Below are the code and all the weights of a small trained network. Each question names an input and a class and asks about switching units off, where a switched-off unit gives its printed mean instead of its output.

import numpy as np


def w(rows, s, z=0):
    codes = np.array(rows[::2]) - 128.0
    scale = np.full(codes.shape[1], s)
    scale[-1] = z or s
    return codes * scale


def f(y):
    return y / 2 * (1 + np.tanh(0.7978845608 * (y + 0.044715 * y**3)))


def log_softmax(a):
    a = a - a.max(-1, keepdims=True)
    return a - np.log(np.exp(a).sum(-1, keepdims=True))


def net(x, mask):
    res = np.array(x, float).reshape(1, 4) / 4 @ E
    y = f(res @ A[0][:, :-1].T + A[0][:, -1])
    res = res + np.where(mask, y, B[0][:, -1]) @ B[0][:, :-1]
    return log_softmax(res[-1] @ U[:, :-1].T + U[:, -1])


A, B = {}, {}
E = w([
[203,97,26,78,99,252,118],'x0',
[53,150,84,138,62,177,254],'x1',
[119,158,101,29,132,99,166],'x2',
[192,95,215,137,2,209,177],'x3',
],0.0096)
A[0] = w([
[79,162,161,218,106,92,154,200],'n1',
[100,99,195,136,162,95,138,142],'n2',
[119,128,187,137,188,114,123,128],'n3',
[128,105,188,199,135,100,50,253],'n4',
[205,137,115,61,76,133,112,137],'n5',
[96,87,216,204,61,200,127,168],'n6',
[109,107,69,109,120,107,222,153],'n7',
[103,49,111,65,177,139,142,162],'n8',
[107,217,83,116,136,93,171,135],'n9',
[101,133,206,135,87,102,97,121],'n10',
[171,161,75,23,163,139,134,220],'n11',
[68,201,58,144,135,117,249,170],'n12',
[200,129,59,139,95,155,99,170],'n13',
[83,172,169,75,105,146,186,141],'n14',
[126,172,85,34,96,139,127,165],'n15',
[188,108,154,122,42,204,163,222],'n16',
[133,110,205,222,83,151,168,169],'n17',
[64,186,71,46,97,91,157,146],'n18',
[124,46,163,131,77,170,193,161],'n19',
[60,161,102,55,106,129,158,127],'n20',
[61,140,164,86,93,112,198,155],'n21',
[214,113,107,38,109,116,85,124],'n22',
[154,88,187,165,150,66,74,207],'n23',
],0.011,0.0047)
B[0] = w([
[254,162,111,79,151,37,222,197],'n1',
[126,114,146,88,104,33,166,171],'n2',
[109,138,144,96,104,73,146,163],'n3',
[69,52,215,73,122,131,92,209],'n4',
[213,96,163,154,152,105,150,176],'n5',
[222,140,189,149,160,129,91,231],'n6',
[115,114,54,163,100,163,91,176],'n7',
[101,90,105,189,184,170,74,151],'n8',
[113,47,151,89,55,133,112,168],'n9',
[120,186,183,114,27,104,147,171],'n10',
[119,114,193,164,190,144,58,190],'n11',
[172,58,13,124,93,149,118,208],'n12',
[140,40,167,148,158,108,83,190],'n13',
[123,224,84,108,61,175,93,172],'n14',
[141,147,166,162,134,180,32,172],'n15',
[193,140,133,157,197,133,122,248],'n16',
[188,138,166,162,162,12,149,217],'n17',
[36,94,117,49,96,170,81,183],'n18',
[165,217,114,189,178,152,103,209],'n19',
[113,148,28,126,42,178,72,168],'n20',
[142,171,77,68,19,205,127,183],'n21',
[215,118,171,209,248,47,190,177],'n22',
[87,133,216,69,78,101,79,201],'n23',
],0.0076,0.017)
U = w([
[133,220,104,161,124,150,168,110],'0',
[82,135,203,60,98,97,137,164],'1',
[72,69,71,102,82,133,184,91],'2',
[4,198,145,183,155,181,239,2],'3',
[130,56,164,204,223,115,120,168],'4',
[58,64,117,150,102,206,31,112],'5',
],0.012,0.0088)

Each question gives the input, the list of numbers given to net, and the class t.
The units are the neurons (one row each of A and B). Each row of codes is followed by its name. A weight is (code - 128) times the scale printed after its matrix; where a second scale follows, it is the last column's (A, B and U).
mask holds one flag per neuron, in row order. A switched-off neuron (its flag False) gives its mean, the last column of its row in B, instead of its output. The means were averaged over made-up inputs and are rounded, as every weight is.
A unit's drop is (log p(t) with every unit on - log p(t) with that unit switched off) / (log p(t) with every unit on - log p(t) with every unit switched off).
most important unit: the unit with the biggest drop
top k neurons: the k neurons with the biggest drops, biggest first
drop of u: that unit's drop, to one decimal
input [2,4,-1,2], class 0: most important unit	n4
input [3,2,6,7], class 0: top 4 neurons	(n14 n21 n4 n19)
input [7,5,5,8], class 4: top 3 neurons	(n13 n16 n5)
input [-6,1,-8,8], class 1: top 3 neurons	(n10 n23 n4)
input [-4,7,6,3], class 2: top 3 neurons	(n12 n1 n18)
input [6,6,-1,5], class 4: top 2 neurons	(n13 n16)
input [8,5,2,4], class 4: top 3 neurons	(n16 n5 n22)
input [-5,0,-7,7], class 1: top 2 neurons	(n10 n23)
input [-4,0,5,1], class 2: drop of n6	0.2
input [7,7,-4,5], class 4: drop of n13	0.3
input [-2,6,1,-6], class 2: drop of n4	0.1
input [3,1,-2,-4], class 5: drop of n17	0.3
